Here is a tiny trained network, its code and every weight. The questions are about switching its units off for an input and a target symbol, where a switched-off unit gives its printed mean instead of its output.

import numpy as np


def w(rows, s, z=0):
    codes = np.array(rows[::2]) - 128.0
    scale = np.full(codes.shape[1], s)
    scale[-1] = z or s
    return codes * scale


def norm(h):
    return h / np.sqrt((h * h).mean(-1, keepdims=True) + 1e-5)


def f(y):
    return y / 2 * (1 + np.tanh(0.7978845608 * (y + 0.044715 * y**3)))


def softmax(a):
    e = np.exp(a - a.max(-1, keepdims=True))
    return e / e.sum(-1, keepdims=True)


def log_softmax(a):
    a = a - a.max(-1, keepdims=True)
    return a - np.log(np.exp(a).sum(-1, keepdims=True))


def net(x, mask):
    ids = ['ΓΘΞΠΦαβδηλμτω'.index(c) for c in x.split()]
    T = len(ids)
    res = E[ids] + P[:T]
    u = 0
    for l in range(2):
        q, k, v = (norm(res) @ M[l].T for M in (Q, K, V))
        z = softmax(np.where(np.tri(T) > 0, q @ k.T / 2**0.5, -1e9)) @ v
        res = res + np.where(mask[u], z, O[l][:, -1]) @ O[l][:, :-1]
        u += 1
        y = f(norm(res) @ A[l][:, :-1].T + A[l][:, -1])
        res = res + np.where(mask[u : u + 12], y, B[l][:, -1]) @ B[l][:, :-1]
        u += 12
    return log_softmax(norm(res)[-1] @ U[:, :-1].T + U[:, -1])


Q, K, V, O, A, B = {}, {}, {}, {}, {}, {}
E = w([
[142,129,162,210,154,154],'Γ',
[134,111,138,118,136,124],'Θ',
[75,163,158,121,115,107],'Ξ',
[95,121,87,139,127,105],'Π',
[139,121,126,121,130,130],'Φ',
[124,111,144,125,118,123],'α',
[103,138,129,90,182,113],'β',
[119,107,141,122,124,128],'δ',
[140,147,158,117,99,189],'η',
[152,132,124,113,136,125],'λ',
[155,133,127,106,139,123],'μ',
[116,111,139,130,118,131],'τ',
[119,127,142,123,8,65],'ω',
],0.015)
P = w([
[164,251,78,152,105,137],'0',
[137,5,211,145,134,127],'1',
[141,13,207,132,137,124],'2',
[140,13,205,131,139,125],'3',
[142,24,200,135,147,130],'4',
[154,22,188,130,156,127],'5',
[160,33,197,125,147,121],'6',
[166,47,172,124,147,136],'7',
],0.0029)
Q[0] = w([
[173,9,147,124,131,81],'0.h1',
[10,229,3,169,102,118],'0.h1',
],0.006)
K[0] = w([
[117,235,33,181,100,98],'0.h1',
[87,3,145,112,139,127],'0.h1',
],0.0064)
V[0] = w([
[202,234,58,210,142,117],'0.h1',
[227,94,155,117,123,254],'0.h1',
],0.0026)
O[0] = w([
[155,118,3,129,115,136,255],'0.h1',
[116,114,177,80,124,186,100],'0.h1',
],0.0053,0.00082)
A[0] = w([
[178,144,158,105,190,86,13],'0.n1',
[59,138,63,161,100,164,2],'0.n2',
[20,186,164,125,105,117,63],'0.n3',
[179,127,96,103,136,211,74],'0.n4',
[94,81,162,106,254,123,140],'0.n5',
[70,166,113,185,123,89,20],'0.n6',
[103,170,79,156,197,59,176],'0.n7',
[118,59,114,213,87,139,46],'0.n8',
[131,235,104,129,126,83,62],'0.n9',
[214,98,101,72,122,155,106],'0.n10',
[178,126,47,149,156,135,9],'0.n11',
[183,73,165,144,67,100,37],'0.n12',
],0.0043,0.00079)
B[0] = w([
[101,47,92,177,80,120,148],'0.n1',
[123,76,105,139,126,148,95],'0.n2',
[120,49,175,134,92,78,141],'0.n3',
[69,75,198,122,85,117,132],'0.n4',
[108,199,132,208,33,141,252],'0.n5',
[100,141,106,217,75,187,112],'0.n6',
[59,128,173,164,161,166,139],'0.n7',
[158,99,107,58,197,78,177],'0.n8',
[141,101,124,98,174,210,105],'0.n9',
[1,84,159,155,110,139,170],'0.n10',
[122,90,177,58,118,91,115],'0.n11',
[124,186,86,81,175,190,190],'0.n12',
],0.0031,0.0027)
Q[1] = w([
[170,1,160,52,170,122],'1.h1',
[64,222,158,147,138,129],'1.h1',
],0.0062)
K[1] = w([
[167,254,16,144,87,218],'1.h1',
[130,55,252,157,154,108],'1.h1',
],0.0055)
V[1] = w([
[132,186,231,102,252,60],'1.h1',
[228,233,29,93,176,164],'1.h1',
],0.0027)
O[1] = w([
[100,75,153,2,191,94,161],'1.h1',
[16,244,120,115,100,118,3],'1.h1',
],0.0041,0.00041)
A[1] = w([
[157,130,184,115,192,143,114],'1.n1',
[130,210,117,197,108,131,156],'1.n2',
[143,131,116,53,73,114,123],'1.n3',
[150,146,163,82,114,176,132],'1.n4',
[79,220,206,185,119,88,3],'1.n5',
[128,99,168,185,131,104,151],'1.n6',
[40,142,146,56,198,126,134],'1.n7',
[60,188,63,95,79,164,69],'1.n8',
[108,140,172,96,253,129,90],'1.n9',
[148,144,142,178,65,225,164],'1.n10',
[112,102,62,125,119,48,135],'1.n11',
[194,175,137,123,110,124,132],'1.n12',
],0.0069,0.0038)
B[1] = w([
[126,169,171,99,120,79,183],'1.n1',
[106,6,186,162,204,137,164],'1.n2',
[108,100,104,196,140,142,153],'1.n3',
[87,160,146,143,86,190,142],'1.n4',
[42,49,255,98,162,92,140],'1.n5',
[137,196,59,96,138,165,211],'1.n6',
[166,183,118,133,207,194,254],'1.n7',
[133,123,143,53,61,72,149],'1.n8',
[193,197,214,118,141,82,218],'1.n9',
[181,199,177,165,162,95,206],'1.n10',
[48,173,128,163,153,99,162],'1.n11',
[107,117,83,149,129,168,118],'1.n12',
],0.0048,0.0038)
U = w([
[150,114,165,255,169,128,99],'Γ',
[87,168,103,87,88,120,177],'Θ',
[31,90,223,123,137,94,85],'Ξ',
[47,151,58,191,164,89,181],'Π',
[201,96,164,61,104,119,4],'Φ',
[80,76,93,98,173,225,212],'α',
[129,223,124,79,225,130,143],'β',
[178,43,124,93,117,160,137],'δ',
[124,203,179,146,57,234,20],'η',
[173,84,91,93,170,27,33],'λ',
[77,197,84,69,105,173,199],'μ',
[201,179,53,140,105,131,140],'τ',
[146,164,141,164,22,47,163],'ω',
],0.008,0.0016)

Each question gives the input, a string of symbols that net reads in full, and the target symbol t.
The units are the heads (2 rows each of Q, K, V and O) and the neurons (one row each of A and B). Each row of codes is followed by its name. A weight is (code - 128) times the scale printed after its matrix; where a second scale follows, it is the last column's (O, A, B and U).
mask holds one flag per unit, layer by layer, with each layer's heads first. A switched-off unit (its flag False) gives its mean, the last column of its rows in O or B, instead of its output. The means were averaged over made-up inputs and are rounded, as every weight is.
A unit's drop is (log p(t) with every unit on - log p(t) with that unit switched off) / (log p(t) with every unit on - log p(t) with every unit switched off).
The circuit of an input: a set's keep is (log p(t) with only the set's units on - log p(t) with every unit switched off) / (log p(t) with every unit on - log p(t) with every unit switched off). Starting from the 12 units with the biggest drops (on a tie, the unit counted first), units are removed one at a time, each time the one whose removal leaves the highest keep (on an exact tie, the one counted first), for as long as the keep stays at least 0.8.
circuit, biggest first: the units of the circuit, biggest drop first
most important unit: the unit with the biggest drop
k most important neurons: the k neurons with the biggest drops, biggest first
k most important neurons of layer l: the k neurons of layer l with the biggest drops, biggest first
drop of u: that unit's drop, to one decimal
input τ Π τ, target Γ: 3 most important neurons of layer 0	[0.n2; 0.n10; 0.n1]
input Ξ β Ξ α μ Γ δ λ, target λ: most important unit	0.h1
input μ μ Γ τ Γ Θ Θ, target μ: circuit, biggest first	[1.h1; 0.h1; 1.n9]
input η β Ξ Θ α τ, target η: circuit, biggest first	[0.h1; 1.h1; 1.n2]
input Ξ Θ λ Ξ β Φ μ δ, target λ: 3 most important neurons	[0.n3; 1.n7; 1.n10]
input τ α ω λ, target Γ: circuit, biggest first	[1.h1; 1.n2; 0.n10]
input β λ δ α Θ, target β: circuit, biggest first	[1.h1; 1.n7]
input Φ α ω η Γ Γ λ, target ω: 2 most important neurons	[1.n8; 0.n10]
input μ Φ τ, target μ: 2 most important neurons of layer 1	[1.n8; 1.n7]
input Φ Φ δ η μ τ μ, target ω: 3 most important neurons	[0.n10; 1.n8; 0.n8]
input Φ β β Π α, target ω: 3 most important neurons of layer 1	[1.n8; 1.n7; 1.n10]
input τ τ δ, target Γ: 3 most important neurons of layer 0	[0.n2; 0.n10; 0.n5]
input Γ α Θ Ξ η β τ α, target α: 2 most important neurons of layer 1	[1.n10; 1.n9]
input τ ω Θ Φ Θ Φ μ, target Γ: 2 most important neurons	[1.n2; 0.n10]
input τ μ Γ β Γ δ ω α, target Γ: 4 most important neurons	[1.n2; 0.n2; 1.n10; 0.n10]
input Θ δ ω Φ Γ λ α, target δ: 2 most important neurons of layer 1	[1.n9; 1.n7]
input Π β Φ, target Π: most important neuron	[1.n11]
input Γ μ λ, target α: 2 most important neurons	[0.n10; 0.n5]
input μ η δ β β Π β α, target μ: 2 most important neurons	[0.n5; 1.n8]
input Θ β Φ η Φ, target δ: most important neuron of layer 0	[0.n4]
input δ Ξ Γ δ, target Φ: 2 most important neurons	[0.n3; 1.n2]
input Θ μ τ Ξ μ β Π δ, target δ: 2 most important neurons of layer 0	[0.n10; 0.n4]
input Φ α μ β β β Φ α, target ω: 3 most important neurons of layer 1	[1.n8; 1.n10; 1.n7]
input Φ Π η Γ τ β η μ, target ω: 3 most important neurons of layer 0	[0.n10; 0.n8; 0.n4]
input Ξ δ δ λ μ, target λ: 2 most important neurons of layer 0	[0.n1; 0.n3]
input μ α λ, target μ: 3 most important neurons of layer 0	[0.n5; 0.n11; 0.n6]
input Π β Ξ λ δ τ, target Π: drop of 1.n11	0.2
input Π Ξ Γ Γ μ δ, target Π: most important neuron of layer 1	[1.n11]
input β μ α, target β: drop of 1.h1	0.9
